In the rows, 128 means zero.
Each row is followed by its class; each block has classes of its own.
[111 145 166 181 123  75 119 127 137 151 114 128 139 127 118 148 159 130
 115 105  91 136 118 135  85 136 163 135 161 110 107 131  90 121]	z71
[125 119 160 157 150  92 111 118 117 117 107 125 149 123  49 150 159 106
  82 121 126  78 158 166 102 158 160  98 139 138 106 132 149 129]	z71
[126 115 151 140 156  90 102 123 111 106 120 112 139 123  53 158 163 111
  74 129 135  66 159 169 103 157 163 104 129 144 117 150 145 134]	z893
[108 143 148 164 118  85 105 138 136 151 106 144 120 131 119 173 145 133
 119 116  93 153 117 129  82 136 157 136 152 112 108 115  90 118]	z46
[120 122 131 164 131  47 110 122 104 141 144  72 148  99 111 145 186 105
  77 123 101  85 145 115  47 146 162 157 107 153 111 161 105 117]	z992
[124 116 156 154 164 107  87 129 111 107 124 112 147 134  50 157 166 130
  69 120 127  78 163 171 119 134 151 106 124 141 109 159 140 132]	z867
[106  99 100 178 147  44  94 133  87 147 141  70 146 114 100 153 184 113
  79 122 111 104 141 103  31 164 148 143  87 110 117 153 110 119]	z810
[125 117 133 133 155 132 119 147 122 110 110 128 140 127  60 172 132 122
  76 123 118 129 160 167 101 139 142 105 111 130 117 112 138 128]	z46
[117 131 154 159 131  67 117 127 135 146 126 123 129 129  89 153 173 131
 110 100 111 143 129 149  86 143 164 131 146 109 109 150  93 121]	z803
[102 117 126 169 146  40  99 125  91 141 122  75 151  95 105 160 170 105
  67 133 107 103 149 114  37 164 161 146 106 148 110 159  98 119]	z46
[127 105 137 154 149 116 123 143 123 103 120 109 142 121  49 157 147 116
  79 122 123 126 150 162 103 132 152 107 109 123 115 140 145 137]	z14
[135 107 101 179 147  26 106 128  97 149 124  84 145 110  94 162 194  86
  76 126 107 101 143 126  73 172 150 157  88 146 111 182 105 102]	z813
[124 102 149 146 143 135 111 130 126 114 116 125 131 146  63 166 148 116
  83 147 129 104 151 162 105 154 151 108 122 121 131 128 133 120]	z966
[104 121 150 185 132  60  85 130 127 160 121 120 125 133 101 155 185 144
 128 108 104 135 125 127  78 132 162 134 154  93 110 134  88 126]	z810
[131 114 100 157 143  26 112 126 100 138 135  84 142  91  86 148 202  76
  75 104 114  65 145 132  77 178 144 157 100 166 130 184 104 101]	z491
[132 111 101 158 160  54  99 127  93 147 128  70 148 113  96 154 186  93
  68 111 117  95 155 138  82 173 149 152  99 149 124 184 108 111]	z61
[114 115 154 149 145  92  94 128 110 116 107 118 139 117  47 167 161 109
  79 139 131  84 173 163  93 163 153 109 128 153 113 130 132 121]	z46
[129 107 154 131 158  95 106 115 107 106 115 105 137 131  41 150 165 111
  72 124 143  93 171 171 104 153 160  96 128 137 111 151 149 129]	z803
[101 151 149 166 128  69 100 140 131 145 118 122 124  99  99 151 171 135
 108  78  95 119 113 153 116 128 163 141 161 129 115 153  92 122]	z491
[117 117 121 172 150  47 101 123  95 139 142  77 157 113  99 154 184 104
  62 129 106  87 143 120  54 157 158 142  96 142 108 182 106 120]	z867
[ 95 125 151 187 127  72  94 141 131 156 122 118 131 126 107 156 177 150
 127 101  89 149 121 130  68 129 154 139 151  83 110 121  84 124]	z810
[115 137 148 167 121  47  96 106 128 153 119 133 110 132 101 151 181 130
 132  98 135 102 129 123 119 141 170 128 169 142 104 175  97 126]	z803
[120 155 145 170 110  37 100 116 148 163 126 132 110 119 101 155 194 135
 139  96 111  86 119 119 122 118 171 155 165 148 106 164  85 117]	z992
[134 114 110 172 156  30  99 135 100 146 136  90 155 119  96 160 197  94
  68 112 103  78 152 125  79 164 141 148  99 151 115 193 102 108]	z867
[121  96 152 166 149  98  97 130 114 104 113 105 134 126  39 164 174 106
  84 127 133  75 165 154 102 148 153 112 122 147 115 154 145 127]	z14
[139 110 142 126 153 122 130 130 114 100 120 116 142 136  49 151 139 119
  75 121 133 127 162 177 113 144 147  93 120 126 115 141 152 133]	z803
[132 111 104 163 145  34 109 128  95 140 130  79 142  94  89 154 196  79
  70 108 113  65 148 131  74 176 146 155 100 171 132 185 105 103]	z491
[122 111 102 164 147  29 100 132  98 147 119  91 148  96  93 165 184  85
  68 116 103  95 161 123  57 175 150 147 101 162 115 165 108 109]	z46
[131 111 127 147 147 123 126 139 120  93 117 117 144 136  64 159 139 124
  80 129 109 141 147 169 103 135 140 113  98 101 111 122 139 124]	z813
[131 114  99 163 142  23 109 130  95 145 121  83 140  90  87 158 198  76
  67 105 105  68 145 131  77 178 148 152 103 166 128 187 108  99]	z491
[ 93 143 159 184 116  42  89 101 142 158 116 130 116 119 103 154 186 142
 134 125 108 108 124 120 115 137 182 155 184 133 117 171  77 115]	z966
[105 144 155 167 137  63 106 129 137 153 122 119 127 116 110 158 170 139
 112 106  98 113 119 141  87 136 174 144 154 120 115 149  91 125]	z893
[135 113 101 161 150  31 108 131 100 148 130  83 140  91  82 149 199  81
  71 102 115  70 142 139  80 170 147 158  95 166 133 186 106 103]	z491
[111 112 162 156 144 101  91 116 120 119 115 113 138 117  44 148 169 114
  82 149 129  86 165 173 109 156 167 116 138 139 125 147 138 120]	z966
[106 144 151 169 129  78 104 133 131 143 116 111 139 124 114 153 164 138
 112  98  85 157 130 150  92 134 159 143 157  96 112 140  81 122]	z61
[112 137 146 166 120  41 103 110 133 155 123 120 114 120  88 146 179 135
 126  98 122 111 127 131 112 134 169 139 165 138 107 170  90 128]	z803
[132 120 149 134 144  94  90 133 119 118 123 127 130 130  47 161 176 108
  78 109 126  57 164 164 118 145 158 102 128 147 106 143 158 126]	z992
[113 109 154 153 150 107 103 128 121 112 117 120 140 125  49 165 161 124
  78 132 117 108 157 171 108 150 160 119 136 128 122 145 133 122]	z966
[133 113 106 163 142  35  97 124  91 144 117  82 147 116  97 161 191  81
  74 118 106  94 153 132  73 178 147 151 112 142 118 178 109 102]	z61
[133 118 104 162 162  25 104 129 101 149 128  78 142  99 103 152 193  93
  70 107 111  69 144 131  70 162 155 159  98 157 128 188 110 109]	z893
[134 106 102 163 153  34 101 122  92 149 118  74 148 116  95 162 190  88
  70 113 112  96 155 128  66 178 151 147 102 138 119 180 100 111]	z61
[113 151 164 168 124  64 107 138 145 157 124 124 126 116 110 161 185 143
 124  88  91 114 123 136 102 118 162 152 159 127 107 144  84 118]	z992
[117 107 117 173 149  45  97 122 106 151 126  86 144 102  89 152 197  90
  74 128 111  82 156 133  76 178 158 157 108 154 132 185 112  97]	z966
[123 107 145 158 141  80  92 121 106 105 108 110 136 131  45 163 168 103
  75 141 122  89 156 164 101 156 155 107 118 127 101 141 139 121]	z813
[114  98 144 162 159  86  83 129 104 119 116 105 141 124  36 158 183 128
  84 121 131  95 166 163  93 144 153 108 125 120 112 139 138 130]	z810
[120 112 143 142 154  83 102 126 110 101 117 110 137 113  31 161 175 105
  69 110 128  61 159 174 104 160 155 103 122 140 121 148 138 126]	z491
[143 108 137 120 152 133 136 135 122 106 118 122 136 146  55 155 134 118
  80 122 132 131 154 173  99 146 139  96 105 107 122 121 151 126]	z803
[134 114 132 135 150 121 114 129 115 106 111 122 143 141  53 169 147 111
  80 120 126 120 157 176 112 155 151 100 124 116 114 133 144 130]	z61
[136 118 156 139 143 106 101 127 122 115 125 123 133 131  47 161 180 110
  87 119 138  58 164 166 113 147 157 111 125 156 111 143 148 122]	z992
[107 153 144 177 121  35  96 117 136 157 118 121 116 108 114 153 183 136
 127 100 104  93 117 128 111 130 173 155 170 147 114 171  83 121]	z893
[139 105 111 152 148  34 115 124  98 147 128  83 143 103  80 145 193  87
  77 111 126  91 159 137  72 175 143 150  98 156 121 183 117 103]	z803
[106 100 110 179 150  33  90 124  84 148 137  67 150 104  94 148 193 113
  75 127 117 107 148 109  37 158 160 139  99 122 112 164 104 124]	z810
[112 138 148 169 125  42 101 112 131 153 118 121 116 121  92 150 186 134
 126  93 121 109 134 131 108 137 166 140 163 136 109 172  93 119]	z803
[113 120 112 160 148  37 113 121  99 140 138  72 148  95 111 147 179  98
  71 127 114  75 140 117  37 169 162 151  92 141 123 166 110 118]	z893
[115 119 106 162 147  31  95 137  96 150 114  97 145  93 101 166 184  90
  74 108 102  92 160 119  67 174 144 149 109 163 113 166 108 105]	z46
[128 111 152 149 161 102  87 129 114 114 123 117 145 135  43 158 167 123
  71 123 127  76 164 172 116 145 154 102 122 140 108 157 143 134]	z867
[112 153 138 171 122  28  97 104 139 161 117 131 109 117 110 154 184 135
 136 109 120  84 116 117 114 134 181 150 167 145 114 175  88 122]	z893
[135 104 148 130 142 123 126 130 113  98 120 109 141 134  51 149 143 112
  75 128 127 117 168 176 103 148 140  99 121 131 118 131 148 129]	z803
[130 109 155 136 158  98 102 118 104 103 120 108 138 132  40 146 161 113
  71 122 146  93 169 174 108 151 160  93 126 135 113 156 155 132]	z803
[141 107 102 156 146  29 117 127  98 145 125  87 143 107  87 152 192  79
  70 105 113  96 159 134  72 175 144 144  99 153 119 183 122 101]	z803
[112 144 149 164 123  70 106 137 139 147 119 123 120 123 120 158 161 136
 114 102  88 120 109 140  81 129 157 151 148 108 121 133  91 117]	z893
[127 114 143 157 156 104  92 118 110 110 115 117 135 132  57 151 166 114
  83 135 140 101 151 169 118 141 165 107 116 133 103 151 146 129]	z813
[132 108  97 171 144  38 107 130  99 146 126  81 144 101  87 151 189  84
  73 129 110  96 149 134  79 168 146 152  83 148 113 173 115 104]	z813
[129 104 155 137 156 105 102 123 108 105 113 110 134 133  40 149 162 110
  76 117 144  82 169 176 105 153 148  95 122 133 115 142 156 127]	z803
[112 108 114 177 139  43  99 118  90 134 132  70 145 111 104 150 178  99
  71 140 109 103 134 116  43 165 159 150  87 126 105 166 105 114]	z813
[133 117 129 127 149 126 126 144 125 100 121 119 137 128  71 159 134 122
  75 116 113 106 146 171  95 142 138 112 105 117 127 116 147 128]	z893
[143 123 144 131 144 136 126 145 134 113 127 124 132 139  64 161 148 126
  87 115 118 102 149 167 118 120 144 113 113 130 119 122 144 126]	z992
[113 164 146 169 112  49 101 127 146 166 127 133 111 114 109 154 187 139
 136  89 103  93 120 121 141 110 170 148 172 153 104 166  91 121]	z992
[107 112 110 174 136  40 101 119  91 134 134  75 146 105 101 151 183  97
  75 137 115  97 139 113  44 166 157 148  85 128 103 162 108 113]	z813
[116 142 157 173 115  81 124 133 141 153 112 134 133 136 131 154 154 121
 118 106  86 136 116 125  76 141 150 134 152 102 112 111  89 114]	z71
[107 155 146 174 117  28 102 111 137 159 119 126 116 112 114 153 180 136
 134 111 106  94 118 118 110 129 176 154 174 144 114 169  81 124]	z893
[ 93 131 135 194 127  39  70 123 128 171 121 120 114 115  97 150 196 155
 140  88 111 110 126 116 109 125 164 147 167 121 108 162  89 128]	z810
[126 111 166 158 151 102  92 118 107 119 108 117 138 134  56 151 160 105
  77 122 137  55 158 161 105 159 156  97 136 150 110 136 150 131]	z71
[129 106 101 177 140  35 103 123  96 139 124  84 144 108  97 154 194  83
  77 129 110  95 149 125  69 170 148 153  89 147 110 177 109 101]	z813
[134 111 103 163 147  41 104 123  95 143 126  76 150 113 100 151 191  84
  78 118 115  95 158 132  75 173 144 151 103 145 123 177 101 109]	z61

Next block, with new classes.
[143 136 129 132 108 130 127 135 117 114 127 130 126 111 130 114 120 147
 125 112 117 133 116 114 115 128 139 131 114 127 123 119 133 109]	z171
[175 141  77 227  46 169 103 114  51  88  83 153  97 165  93 129 198  96
 119  63 127 136 125 126 137 127 173  97 132 102  89 157 141 148]	z171
[120 134 122 112 114 124 143 135 131 122 121 119 127 114 121 138 135 120
 128 130 135 131 119 128 124 120 135 130 127 132 113 123 122 129]	z172
[123 130 123 126 129 107 126 136 122 124 136 124 131 144 138 114 130 127
 123 141 133 123 135 146 133 127 138 124 127 125 124 152 139 128]	z900
[141 132 122 122 115 128 113 133 112 121 140 131 126 123 136 126 132 136
 126 111 127 128 118 135 124 121 131 138 125 128 122 131 120 124]	z171
[120 122 128 146 133 118 140 146 132 138 119 129 138 133 135 126 122 116
 142 142 137 111 135 126 124 121 129 109 128 122 124 121 133 127]	z190
[101 113 142 151 126 120 182 111 163 132 103 154 124  92 137 123 105 121
 148 136 121 122 133  90 103 126 141 119 119 134  97  94 149 120]	z190
[101 115 135 128 119  90 130 155 146 110 120 121 113 139 152 116 134 117
 126 152 126 113 131 122 125  87 125 107 141 129 126 139 107 155]	z452
[156 110 117  97 135 137 133 123 133 153 145 120 119 137 163 134 148 144
 139 122  96 150 101 122 130 132 133 135 158 150 179 105 152 128]	z69
[136 130 124 119 132 123 120 132 112 123 142 122 130 131 124 134 146 129
 121 131 149 119 117 144 131 120 139 138 123 132 119 133 108 125]	z912
[139 131 123 130 138 115 135 145 128 123 139 136 138 126 123 128 123 132
 142 131 126 119 124 118 129 124 115 118 145 123 128 123 129 144]	z452
[125 136 129 141 127 114 133 135 128 114 129 130 120 132 126 133 143 120
 124 128 140 130 126 140 131 117 132 129  99 127 115 110 110 123]	z912
[145 129 130 123 134 119 133 129 123 119 133 116 133 127 124 132 130 128
 127 115 139 122 120 127 128 129 131 129 128 130 116 147 134 118]	z900
[129 135 117 144 100 125 123 134 127 103 123 152 118 116 123 126 143 114
 120 115 123 126 118 115 115 117 137 136  97 129 118 122 126 124]	z171
[119 122 127 126 135 126 155 134 139 126 107 128 141 121 106 139 120 145
 132 146 126 132 135 110 114 146 136 121 129 134 131 128 150 126]	z501
[140 124 110 126 127 117 136 140 128 118 145 149 115 128 131 132 156 122
 124 123 121 132 113 117 131 130 121 138 125 130 123 109 127 137]	z452
[130 125 117 120 122 134 118 125 118 127 133 121 123 133 120 140 140 140
 129 133 131 136 112 125 117 127 132 137 127 135 124 134 135 132]	z501
[139 137 132 132 126 121 122 118 123 112 119 136 138 133 115 135 131 126
 121 122 141 120 127 128 123 130 139 127 121 134 113 140 133 125]	z900
[136 135 127 131 125 139 121 110 114 131 130 135 142 127 121 139 148 123
 132 115 133 131 128 120 118 120 139 134 122 130 126 118 127 116]	z190
[135 118 132 135 109 119 132 138 130 110 112 136 103 127 123 140 147 133
 105 132 128 120 110 113 109 122 135 138  99 159 102 118 104 113]	z912
[131 136 139 105 150 130 146 121 136 115 130 109 129 122 138 125 156 131
 112 108 139 147 112 142 121 116 132 137 123 149 119  98 107 113]	z912
[150 166 134 105 115 124  99 119  83 126 168 157 171 159 124 147 155 145
 135 105 109 118 130 197 155  70  93  78 140 114 111 111 161 152]	z542
[127 130 133 143 141 101 146 144 135 127 116 131 141 132 128 127  96 128
 142 135 139 111 153 128 131 133 127 100 127 127 111 143 142 135]	z900
[ 96 132 161 104 142 108 112 153 111 118  80 127 140 174 125 119 124 134
 123 126 138 128 201 173 129 121 104 122 146 117 125  86 107 135]	z542
[134 133 118 119 112 138 130 128 132 120 117 128 134 110 115 149 152 131
 127 121 125 135 123 115 124 126 133 126 114 143 130 116 131 121]	z172
[119 122 122 162 121 126 144 156 140 125 103 122 133 123 108 141 103 131
 155 142 126 112 131 109 119 132 121  93 121 124 112 138 165 130]	z501
[137 123 116 113 106 138 133 131 129 126 128 122 129 111 132 146 154 139
 130 131 121 142 109 113 118 132 142 131 118 138 136 142 125 127]	z172
[112 135 114 136 118 125 122 134 122 130 138 131 129 148 116 130 131 133
 132 151 115 132 131 140 120 121 126 127 135 127 129 146 149 140]	z501
[120 127 125 125 106 118 114 145 118 121 117 133 129 141 131 111 130 129
 118 128 125 121 128 139 125 111 149 128 127 129 129 121 133 120]	z171
[124 114 124 134 116 110 143 139 125 111  91 116 121 121 125 102 134 147
 131 133 125 129 127 125 122 154 166 131  98 115 133 131 137  98]	z900
[137 133 134 137 120 151 115 110 132 111 119 139 135 116 102 146 155 129
 130 122 126 137 130 113 136 131 133 134 104 132 116 123 132 118]	z542
[131 145 132 131 121 124 131 151 122 130 104 133 140 127 140 120  86 136
 136 125 115 129 136 124 120 135 131 103 141 136 118 115 147 132]	z171
[125 120 132 149 129 122 142 140 134 133 120 131 135 130 133 127 131 119
 137 138 133 113 128 119 118 116 126 111 128 126 123 122 133 124]	z190
[133 127 118 113 114 131 129 133 124 127 122 119 129 120 128 146 147 133
 126 129 136 128 121 134 131 126 131 123 128 135 122 122 124 130]	z172
[131 143 125 142 109 140 125 118 129 111 130 145 130 130  98 152 130 130
 133 125 124 130 113 109 118 118 143 124 114 142 123 131 157 122]	z501
[138 114 135 143 130 108 133 139 139 120 110 124 128 136 127 126 127 129
 130 133 141 115 129 118 127 126 132 114 119 129 124 135 134 127]	z900
[130 120 157 146 126 105 136 131 142 110  99 107 116 144 127 123 129 137
 111 122 147 136 133 121 123 129 143 128 104 130 104 128 110  97]	z900
[133 130 117 129 131 131 122 130 118 139 146 125 134 131 135 130 144 119
 130 133 131 124 120 129 126 122 129 133 129 130 130 130 129 120]	z190
[125 118 128 126 127 134 140 116 125 128 100 129 136 123 130 136 127 136
 126 131 135 121 146 121 117 151 148 116 134 130 125 124 136 125]	z69
[115 127 128 125 128 102 131 138 130 125 130 130 135 147 134 129 126 120
 129 143 132 117 139 153 132 125 136 122 128 124 117 165 133 132]	z900
[138 132 129 149 137 119 154 137 131 139 141 149 135 129 147 138 117 119
 153 132 127 120 124 118 121 118 114 104 138 123 127 119 137 148]	z190
[133 110 125  84 104 167 130 119 110 128 140 173  87 128 113 149 105 180
 172 125  75 167 130 111 132 224 210 233 125 168 200 168 126  65]	z542
[129 124 129 126 127 142 110 126 128 117 141 124 129 125 122 123 160 132
 121 140 131 137 129 124 130 129 127 146 111 127 126 142 116 126]	z542
[118 122 119 121 125 129 122 124 126 134 125 128 139 143 131 125 139 122
 120 146 131 109 131 147 121 123 136 115 148 132 130 137 138 138]	z69
[133 127 133 134 126 105 148 138 137 109 115 128 116 130 137 130 130 121
 129 120 135 131 123 121 128 132 141 124 103 132 123 130 126 119]	z900
[119 127 142 144 127 128 143 122 136 133 110 133 133 126 133 128 129 128
 129 129 124 132 133 117 108 127 127 125 123 130 110 104 131 111]	z190
[131 125 134 133 128 117 127 137 125 123 131 124 124 129 133 127 130 137
 133 136 133 118 124 133 124 113 128 124 126 132 126 122 117 131]	z912
[122 118 140 147 130 130 130 141 138 120 119 130 133 125 121 129 126 132
 136 150 137 117 150 120 138 132 122 112 123 120 113 142 129 134]	z542
[122 116 140 148 130 129 120 138 136 119 113 126 125 133 132 116 136 139
 132 150 135 123 148 125 132 127 119 115 124 120 121 126 120 140]	z542
[141 124 115 108 138 131 115 130 113 133 163 134 126 132 146 114 134 149
 136 128 122 136 118 124 121 139 129 148 151 134 135 130 124 139]	z452
[123 119 127 131 118 129 130 126 124 114 111 124 120 134 113 125 140 147
 119 139 133 133 123 112 106 128 143 133 125 134 131 124 133 127]	z501
[123 138 123 132 131 133 127 143 129 117 134 135 129 125 127 123 139 125
 130 145 124 131 145 129 137 139 119 126 114 126 128 133 130 136]	z542
[139 128 117 113 112 130 114 132 112 116 139 128 130 115 134 128 141 140
 117 119 128 127 120 127 132 129 149 140 118 132 137 139 125 112]	z171
[145 134 115 122 122 145 118 102 118 123 131 144 141 126 114 143 150 126
 126 116 130 117 115 130 117 127 137 127 128 137 133 122 134 133]	z69
[116 124 118 120 125 125 119 122 130 135 134 129 134 146 138 129 144 116
 119 142 128 118 135 144 125 114 137 118 138 138 131 135 134 138]	z69
[116 119 143 147 125 127 133 145 137 122 105 128 133 129 120 126 119 131
 139 144 133 122 156 120 136 132 128 108 116 121 107 132 133 127]	z542
[129 122 113 112 131 136 118 128 123 143 140 108 137 135 152 130 141 120
 129 151 135 133 122 133 137 142 154 121 142 125 151 152 142 135]	z69
[142 126 120 110 164 114 156 139 136 125  89 109 125 103 138 118 115 135
 152 107 132 137 133 110 138 137 116 116 152 129 136  55 121 150]	z452
[136 120 124 129 126 120 115 127 126 120 137 128 124 138 137 130 148 121
 126 128 146 131 119 127 121 135 142 144 105 126 121 159 119 128]	z900
[195  87 139 123 135 145 129  96 105  99 120 130 134 109 148 119 200 230
 113  57 131 117 110 156 109 119 114 102 119 135 142  81  94 109]	z171
[128 119 121 134 128 128 136 134 129 134 113 129 138 131 132 128 121 123
 132 136 134 107 136 120 116 128 131 101 140 133 122 127 145 141]	z69
[117 119 134 128 118 117 155 159 139 128  82 117 134 120 124 137 109 128
 146 134 138 118 138 119 126 129 136  98 134 127 119 105 141 128]	z172
[122 119 124 134 117 122 152 149 137 129 100 123 133 114 125 136 119 132
 149 131 132 119 134 122 124 127 129 102 128 125 118 115 138 134]	z172
[132 136 124 140 121 135 121 117 123 128 126 140 139 130 115 141 149 116
 130 122 130 125 122 122 121 119 137 132 111 134 123 114 130 112]	z190
[137 126 116 118 126 138 115 119 123 133 129 121 128 134 134 134 145 120
 119 124 133 125 119 125 117 124 132 129 134 142 125 123 128 133]	z69
[133 135 121 139  99 122 122 145 124 105 116 143 111 121 129 124 129 124
 121 113 121 131 118 112 117 124 142 136  94 136 121 111 123 113]	z171
